Below are the code and all the weights of a small trained network. Each question names an input and a target symbol and asks about switching units off, where a switched-off unit gives its printed mean instead of its output.

import numpy as np


def w(rows, s, z=0):
    codes = np.array(rows[::2]) - 128.0
    scale = np.full(codes.shape[1], s)
    scale[-1] = z or s
    return codes * scale


def norm(h):
    return h / np.sqrt((h * h).mean(-1, keepdims=True) + 1e-5)


def f(y):
    return np.maximum(y, 0)


def softmax(a):
    e = np.exp(a - a.max(-1, keepdims=True))
    return e / e.sum(-1, keepdims=True)


def log_softmax(a):
    a = a - a.max(-1, keepdims=True)
    return a - np.log(np.exp(a).sum(-1, keepdims=True))


def net(x, mask):
    ids = ['αγεζηθλμξπστφψω'.index(c) for c in x.split()]
    T = len(ids)
    res = E[ids] + P[:T]
    q, k, v = (norm(res) @ M[0].T for M in (Q, K, V))
    z = softmax(np.where(np.tri(T) > 0, q @ k.T / 2**0.5, -1e9)) @ v
    res = res + np.where(mask[0], z, O[0][:, -1]) @ O[0][:, :-1]
    y = f(norm(res) @ A[0][:, :-1].T + A[0][:, -1])
    res = res + np.where(mask[1:9], y, B[0][:, -1]) @ B[0][:, :-1]
    return log_softmax(norm(res)[-1] @ U[:, :-1].T + U[:, -1])


Q, K, V, O, A, B = {}, {}, {}, {}, {}, {}
E = w([
[192,107,176,110],'α',
[170,131,52,184],'γ',
[3,127,159,97],'ε',
[67,104,99,5],'ζ',
[91,96,163,105],'η',
[79,109,235,82],'θ',
[180,120,69,112],'λ',
[188,99,145,168],'μ',
[129,143,206,103],'ξ',
[183,115,119,153],'π',
[103,110,170,132],'σ',
[159,104,144,104],'τ',
[194,122,46,153],'φ',
[58,129,112,88],'ψ',
[27,130,113,131],'ω',
],0.014)
P = w([
[81,9,113,161],'0',
[154,141,176,176],'1',
[162,164,61,30],'2',
[131,57,206,89],'3',
[119,154,148,151],'4',
[204,146,78,58],'5',
[111,72,193,80],'6',
[134,146,159,153],'7',
],0.011)
Q[0] = w([
[86,143,191,53],'head 1',
[231,118,46,1],'head 1',
],0.0069)
K[0] = w([
[95,40,84,64],'head 1',
[191,62,2,200],'head 1',
],0.0069)
V[0] = w([
[46,1,34,159],'head 1',
[103,183,189,108],'head 1',
],0.0077)
O[0] = w([
[235,72,194,118,253],'head 1',
[201,150,2,247,51],'head 1',
],0.0058,0.0029)
A[0] = w([
[145,169,146,59,150],'neuron 1',
[111,235,150,151,23],'neuron 2',
[194,108,104,110,177],'neuron 3',
[141,251,184,107,191],'neuron 4',
[140,181,95,180,144],'neuron 5',
[146,92,163,92,105],'neuron 6',
[103,60,131,119,255],'neuron 7',
[154,158,203,130,227],'neuron 8',
],0.012,0.0025)
B[0] = w([
[77,177,1,143,216],'neuron 1',
[131,138,135,229,165],'neuron 2',
[23,123,148,82,206],'neuron 3',
[123,104,93,152,222],'neuron 4',
[167,179,202,107,156],'neuron 5',
[105,143,134,127,229],'neuron 6',
[152,128,231,115,212],'neuron 7',
[128,171,90,150,254],'neuron 8',
],0.0074)
U = w([
[167,152,135,84,2],'α',
[179,131,128,115,44],'γ',
[115,106,93,116,24],'ε',
[108,122,165,131,106],'ζ',
[181,109,113,130,96],'η',
[142,116,83,114,90],'θ',
[187,129,112,160,181],'λ',
[113,11,226,93,189],'μ',
[164,111,108,112,30],'ξ',
[168,121,107,108,50],'π',
[121,170,68,236,177],'σ',
[135,175,190,68,194],'τ',
[146,167,138,93,47],'φ',
[75,133,43,149,249],'ψ',
[83,97,121,180,106],'ω',
],0.012,0.0037)

Each question gives the input, a string of symbols that net reads in full, and the target symbol t.
The units are the heads (2 rows each of Q, K, V and O) and the neurons (one row each of A and B). Each row of codes is followed by its name. A weight is (code - 128) times the scale printed after its matrix; where a second scale follows, it is the last column's (O, A, B and U).
mask holds one flag per unit, heads first, then neurons. A switched-off unit (its flag False) gives its mean, the last column of its rows in O or B, instead of its output. The means were averaged over made-up inputs and are rounded, as every weight is.
A unit's drop is (log p(t) with every unit on - log p(t) with that unit switched off) / (log p(t) with every unit on - log p(t) with every unit switched off).
The circuit of an input: a set's keep is (log p(t) with only the set's units on - log p(t) with every unit switched off) / (log p(t) with every unit on - log p(t) with every unit switched off). Starting from all 9 units, units are removed one at a time, each time the one whose removal leaves the highest keep (on an exact tie, the one counted first), for as long as the keep stays at least 0.8.
units of the circuit, in order: the units of the circuit, biggest drop first
k most important neurons: the k neurons with the biggest drops, biggest first
drop when u is switched off: that unit's drop, to one decimal
input ξ ξ η ω μ μ, target ψ: units of the circuit, in order : (head 1; neuron 3)
input ψ σ ξ θ φ, target τ: units of the circuit, in order : (neuron 5; neuron 1; neuron 3)
input ξ ψ τ, target ψ: units of the circuit, in order : (neuron 1; head 1)
input α τ λ α ψ τ ω, target μ: units of the circuit, in order : (neuron 1; neuron 8; neuron 7)
input ξ ξ ξ, target ψ: most important neuron : (neuron 1)
input τ ψ φ ξ σ, target σ: 2 most important neurons : (neuron 7; neuron 2)
input ξ σ μ, target ψ: units of the circuit, in order : (head 1; neuron 1)
input ε ξ ξ τ θ, target σ: units of the circuit, in order : (head 1; neuron 3; neuron 2)
input θ ξ μ ε ζ λ ξ θ, target σ: units of the circuit, in order : (head 1; neuron 8; neuron 3)
input ξ ω γ ε ψ ψ ξ ψ, target σ: units of the circuit, in order : (head 1; neuron 3)
input ξ σ σ ξ τ, target σ: 3 most important neurons : (neuron 2; neuron 7; neuron 4)
input ψ λ ε α ε ξ φ, target μ: drop when neuron 7 is switched off : 0.1
input ξ α λ ξ ψ, target σ: drop when neuron 2 is switched off : 0.4
input α ω φ γ α λ ξ φ, target τ: drop when neuron 3 is switched off : 0.2
input ξ η φ ξ τ, target σ: most important neuron : (neuron 8)
